[[134 134 120 139 138 134 134 132 131 126 126 137 141 114]
 [124 130 129 119 126 133 123 132 123 129 130 122 117 140]
 [133 121 140 128 130 113 122 129 124 117 131 117 127 141]
 [123 130 129 120 127 133 122 132 124 130 131 123 118 138]
 [144 129 126 110 128 114 128 122 123 131 134 121 125 118]
 [123 127 120 122 129 133 136 119 122 132 134 123 130 124]
 [131 128 127 102 132 131 125 127 121 130 129 129 121 124]]
The third-last entry, reading row by row -> 129
The entry directly above the smallest entry: 122
The first entry on the diagonal from the top-right corner is 114
The entry just right of the largest entry -> 129
The second entry from the end, reading row by row is 121
The bottom-left entry is 131
The third entry on the main diagonal is 140
Read off the entry directly below 137.
122
The second entry in reading order is 134
Read off the largest entry in the last row.
132
The smallest entry in the last row: 102
Read off the largest entry in the last column.
141
Read off the last entry of the largest entry's row.
118
Read off the first entry, reading row by row.
134
Read off the largest entry in the first column.
144
Read off the last entry, reading row by row.
124
The top entry of the column that holds the smallest entry -> 139
Read off the 2nd smallest entry.
110
The entry directly below 136: 125
Read off the largest entry in the first row.
141
Read off the fifth-last entry, reading row by row.
130
The third entry, reading row by row is 120
The fourth-last entry, reading row by row -> 129
Read off the second entry on the main diagonal.
130

[[134 126 126 121 134 123 134 122 127]
 [131 121 128 121 133 114 132 124 128]
 [117 128 129 123 126 122 120 131 144]
 [131 120 126 120 137 108 133 119 137]
 [130 130 125 121 133 129 131 121 137]
 [125 130 128 123 127 131 126 128 134]
 [122 118 129 121 132 103 126 127 139]
 [120 132 129 124 123 134 121 133 137]
 [132 122 128 121 133 116 132 125 125]
 [138 123 123 119 142 115 139 113 134]
 [140 126 124 120 138 126 139 117 125]
 [121 124 131 124 123 120 122 135 128]
 [126 134 125 122 131 136 128 123 145]
 [130 135 124 121 132 138 131 121 141]
 [135 129 122 119 140 127 137 113 142]]
Counting starts at 1.
The top entry of the column that holds the smallest entry is 123
The entry directly below 116 is 115
Read off the entry in row 1 and column 2.
126
The entry just left of 103: 132
The top-right entry is 127
Read off the entry in the bottom-left corner.
135
The entry directly below the largest entry -> 141
Read off the top-left entry.
134
Read off the entry in row 3 and column 3.
129
Read off the entry in row 2 and column 1.
131
The entry in row 3 and column 1: 117
Read off the largest entry.
145
The entry in the bottom-right corner is 142
The bottom entry of the column that holds the smallest entry: 127
The centre entry is 123
The minimum: 103
Read off the entry at row 1, column 3.
126
The entry directly below the smallest entry -> 134
Read off the entry directly below the centre entry.
133
Read off the entry directly above the smallest entry.
131

data =
[[127 109 131 134 128 139 131 118 152]
 [128 125 121 110 113 121 117 120 119]
 [128 154 121 131 130 119 128 146 111]
 [126 108 146 118 122 121 127 112 121]
 [127 122 134 126 121 142 130 126 156]
 [126 110 149 119 123 123 128 115 125]
 [126 110 129 140 135 137 132 119 145]
 [128 152 122 129 129 118 129 146 111]
 [126 126 119 150 148 126 132 130 118]
 [127 154 124 129 129 121 129 146 114]
 [127 113 135 125 120 141 129 119 156]
 [128 151 126 124 126 121 128 145 114]]
Counting starts at 1.
The top-left entry is 127
The top-right entry: 152
The entry in row 1 and column 2 -> 109
The bottom-left entry is 128
The entry in row 3 and column 1?
A: 128
The entry in row 1 and column 3 -> 131
The smallest entry -> 108
The entry directly above the smallest entry?
A: 154
The entry in row 2 and column 1: 128
The entry directly below the smallest entry: 122
The entry just left of the smallest entry?
A: 126
The entry in row 3 and column 3 -> 121
The entry just left of 112 -> 127
The entry in the bottom-right corner -> 114
The entry at row 2, column 2: 125
